Here is a tiny trained network, its code and every weight. The questions are about switching its units off for an input and a target symbol, where a switched-off unit gives its printed mean instead of its output.

import numpy as np


def w(rows, s, z=0):
    codes = np.array(rows[::2]) - 128.0
    scale = np.full(codes.shape[1], s)
    scale[-1] = z or s
    return codes * scale


def norm(h):
    return h / np.sqrt((h * h).mean(-1, keepdims=True) + 1e-5)


def f(y):
    return np.maximum(y, 0)


def softmax(a):
    e = np.exp(a - a.max(-1, keepdims=True))
    return e / e.sum(-1, keepdims=True)


def log_softmax(a):
    a = a - a.max(-1, keepdims=True)
    return a - np.log(np.exp(a).sum(-1, keepdims=True))


def net(x, mask):
    ids = ['ΓΠΣΦΩαβδεζθλμτ'.index(c) for c in x.split()]
    T = len(ids)
    res = E[ids] + P[:T]
    u = 0
    for l in range(2):
        q, k, v = (norm(res) @ M[l].T for M in (Q, K, V))
        z = softmax(np.where(np.tri(T) > 0, q @ k.T / 4**0.5, -1e9)) @ v
        res = res + np.where(mask[u], z, O[l][:, -1]) @ O[l][:, :-1]
        u += 1
        y = f(norm(res) @ A[l][:, :-1].T + A[l][:, -1])
        res = res + np.where(mask[u : u + 4], y, B[l][:, -1]) @ B[l][:, :-1]
        u += 4
    return log_softmax(norm(res)[-1] @ U[:, :-1].T + U[:, -1])


Q, K, V, O, A, B = {}, {}, {}, {}, {}, {}
E = w([
[125,124,93,81,146,179,120,144],'Γ',
[150,86,161,91,147,122,99,156],'Π',
[76,133,56,162,59,95,94,176],'Σ',
[61,90,87,48,138,88,143,156],'Φ',
[205,97,112,166,131,175,207,147],'Ω',
[96,214,31,42,140,141,90,175],'α',
[96,94,3,178,128,168,134,88],'β',
[93,184,110,193,103,173,130,176],'δ',
[113,64,106,62,137,95,64,152],'ε',
[120,54,125,72,115,156,173,181],'ζ',
[86,102,98,123,234,136,117,107],'θ',
[109,110,89,189,87,105,115,153],'λ',
[97,134,157,29,210,137,165,196],'μ',
[66,175,111,104,180,3,146,153],'τ',
],0.02)
P = w([
[150,79,96,176,168,150,61,255],'0',
[141,93,95,145,163,164,84,219],'1',
[129,105,92,141,160,157,106,189],'2',
[129,112,92,129,157,152,117,165],'3',
[128,117,91,121,158,145,127,140],'4',
[126,120,94,116,160,137,131,117],'5',
[123,124,96,102,156,130,133,96],'6',
[122,130,100,104,165,122,138,77],'7',
[124,133,102,97,162,117,142,59],'8',
[125,137,105,90,165,109,143,42],'9',
[122,141,107,84,164,101,148,31],'10',
[125,148,104,77,163,100,154,17],'11',
],0.0099)
Q[0] = w([
[26,123,79,101,144,88,136,116],'0.h1',
[184,54,60,72,254,156,207,140],'0.h1',
[37,173,86,42,140,147,194,166],'0.h1',
[169,147,132,211,84,111,106,108],'0.h1',
],0.0083)
K[0] = w([
[90,69,116,101,113,76,174,36],'0.h1',
[108,99,154,104,145,86,173,2],'0.h1',
[67,152,165,119,167,139,196,78],'0.h1',
[112,75,111,247,94,122,93,164],'0.h1',
],0.008)
V[0] = w([
[119,21,133,207,38,74,163,127],'0.h1',
[1,147,198,137,102,166,144,153],'0.h1',
[42,170,201,170,100,145,185,147],'0.h1',
[123,155,95,66,182,105,123,148],'0.h1',
],0.0074)
O[0] = w([
[96,33,110,135,94,130,118,137,50],'0.h1',
[140,145,181,59,146,127,95,23,139],'0.h1',
[127,183,118,168,153,115,194,201,84],'0.h1',
[162,108,83,188,113,143,2,180,254],'0.h1',
],0.0085,0.0053)
A[0] = w([
[165,126,192,101,126,89,45,135,146],'0.n1',
[192,49,195,143,110,143,221,126,9],'0.n2',
[111,107,136,219,102,93,164,131,57],'0.n3',
[112,125,136,225,3,122,30,94,213],'0.n4',
],0.0077,0.0012)
B[0] = w([
[153,153,151,150,81,131,230,123,210],'0.n1',
[35,193,98,46,149,176,123,134,173],'0.n2',
[156,146,152,74,144,148,60,148,182],'0.n3',
[145,120,173,129,80,169,133,246,255],'0.n4',
],0.011,0.0036)
Q[1] = w([
[104,177,121,133,180,157,47,122],'1.h1',
[45,130,89,229,105,74,91,128],'1.h1',
[41,125,254,242,60,145,133,91],'1.h1',
[151,192,202,98,62,126,169,174],'1.h1',
],0.0092)
K[1] = w([
[117,215,108,140,186,135,88,117],'1.h1',
[84,148,70,196,66,133,43,177],'1.h1',
[103,96,154,149,120,180,87,254],'1.h1',
[148,191,167,135,138,151,182,151],'1.h1',
],0.011)
V[1] = w([
[135,126,157,87,138,119,94,238],'1.h1',
[127,183,69,171,1,107,174,99],'1.h1',
[166,132,151,98,141,103,206,41],'1.h1',
[45,155,101,169,134,90,13,106],'1.h1',
],0.0055)
O[1] = w([
[129,124,87,164,57,144,232,1,230],'1.h1',
[101,149,64,146,76,53,62,130,89],'1.h1',
[124,75,93,187,84,211,182,204,1],'1.h1',
[70,165,161,163,156,90,190,134,179],'1.h1',
],0.0087,0.0066)
A[1] = w([
[127,195,170,193,75,233,69,254,38],'1.n1',
[100,143,132,126,133,224,98,85,84],'1.n2',
[96,166,149,111,167,237,151,114,3],'1.n3',
[132,35,87,153,72,150,198,234,251],'1.n4',
],0.0069,0.002)
B[1] = w([
[131,2,119,73,136,202,141,143,253],'1.n1',
[149,77,119,166,97,22,70,116,220],'1.n2',
[119,141,174,117,95,87,100,133,244],'1.n3',
[106,213,141,164,154,98,143,87,248],'1.n4',
],0.013,0.0041)
U = w([
[143,156,68,129,169,186,185,104,138],'Γ',
[25,166,198,70,24,161,90,85,82],'Π',
[140,215,59,61,146,170,85,194,96],'Σ',
[125,55,117,131,137,162,157,255,254],'Φ',
[114,145,135,137,143,136,134,128,97],'Ω',
[75,75,100,21,147,96,174,19,53],'α',
[214,91,146,119,100,29,40,145,88],'β',
[133,150,119,124,159,147,121,121,121],'δ',
[100,102,49,239,156,166,138,77,135],'ε',
[135,139,118,128,129,122,142,122,97],'ζ',
[95,115,187,182,244,166,79,97,124],'θ',
[139,191,247,54,165,130,154,202,110],'λ',
[213,123,128,178,126,150,228,52,154],'μ',
[42,240,182,216,103,34,232,143,164],'τ',
],0.0085,0.0086)

Each question gives the input, a string of symbols that net reads in full, and the target symbol t.
The units are the heads (4 rows each of Q, K, V and O) and the neurons (one row each of A and B). Each row of codes is followed by its name. A weight is (code - 128) times the scale printed after its matrix; where a second scale follows, it is the last column's (O, A, B and U).
mask holds one flag per unit, layer by layer, with each layer's heads first. A switched-off unit (its flag False) gives its mean, the last column of its rows in O or B, instead of its output. The means were averaged over made-up inputs and are rounded, as every weight is.
A unit's drop is (log p(t) with every unit on - log p(t) with that unit switched off) / (log p(t) with every unit on - log p(t) with every unit switched off).
The circuit of an input: a set's keep is (log p(t) with only the set's units on - log p(t) with every unit switched off) / (log p(t) with every unit on - log p(t) with every unit switched off). Starting from all 10 units, units are removed one at a time, each time the one whose removal leaves the highest keep (on an exact tie, the one counted first), for as long as the keep stays at least 0.8.
units of the circuit, in order: the units of the circuit, biggest drop first
most important unit: the unit with the biggest drop
top k neurons: the k neurons with the biggest drops, biggest first
k most important neurons of layer l: the k neurons of layer l with the biggest drops, biggest first
drop when u is switched off: that unit's drop, to one decimal
input δ θ τ δ β β θ Σ λ, target Φ: units of the circuit, in order -> 0.n4
input δ λ ε λ β Π β ζ τ ζ, target τ: units of the circuit, in order -> 1.n4; 1.n1; 0.h1
input Φ θ Σ Φ ζ ε θ Ω β μ δ ζ, target μ: units of the circuit, in order -> 1.h1; 1.n4; 1.n1
input Φ ζ θ λ ζ δ α β τ Ω, target τ: top 4 neurons -> 0.n2; 1.n1; 1.n3; 1.n2
input ζ Ω τ α θ ζ, target λ: units of the circuit, in order -> 1.h1; 0.n4; 0.h1; 1.n1
input Φ ε Σ δ λ ζ τ δ Ω Φ τ ε, target τ: top 4 neurons -> 0.n1; 0.n4; 1.n4; 1.n1
input μ δ α θ ζ ζ, target λ: top 3 neurons -> 0.n4; 1.n1; 1.n3
input λ ε δ ε Ω Φ Π ε τ δ, target Π: units of the circuit, in order -> 0.h1; 0.n4; 1.h1; 1.n1
input δ δ Σ Γ δ τ β Γ Φ Π Π, target μ: units of the circuit, in order -> 0.n1; 1.n4; 1.h1
input τ δ ζ ζ ε, target α: 2 most important neurons of layer 1 -> 1.n2; 1.n3
input θ τ λ, target Φ: top 2 neurons -> 1.n1; 0.n4
input Γ δ μ Σ ε, target μ: top 2 neurons -> 0.n1; 0.n4
input δ δ Γ μ δ Φ λ ε δ δ δ ε, target β: top 3 neurons -> 0.n4; 1.n1; 0.n1
input Ω δ θ θ Π δ, target Π: top neuron -> 1.n1
input τ α β δ τ Π ζ ζ τ τ Φ ε, target τ: top 4 neurons -> 0.n1; 0.n4; 1.n1; 1.n4
input δ Γ Ω, target Σ: top 2 neurons -> 0.n2; 1.n3
input Ω θ τ δ δ ε δ Γ, target β: 3 most important neurons of layer 1 -> 1.n2; 1.n4; 1.n3
input Σ δ τ λ τ β Ω, target τ: 2 most important neurons of layer 0 -> 0.n2; 0.n4
input θ ε δ λ μ Φ μ τ Φ θ λ, target Π: 3 most important neurons of layer 0 -> 0.n3; 0.n4; 0.n1
input β θ Ω, target λ: most important unit -> 0.n2
input ζ α δ δ Π δ θ ε, target λ: 2 most important neurons of layer 1 -> 1.n2; 1.n1
input δ Σ Ω, target Σ: drop when 1.n1 is switched off -> 0.1
input δ Ω β λ δ τ δ τ λ, target Π: drop when 1.n2 is switched off -> 0.2
input Φ μ δ Ω ζ, target α: drop when 0.n2 is switched off -> 0.2
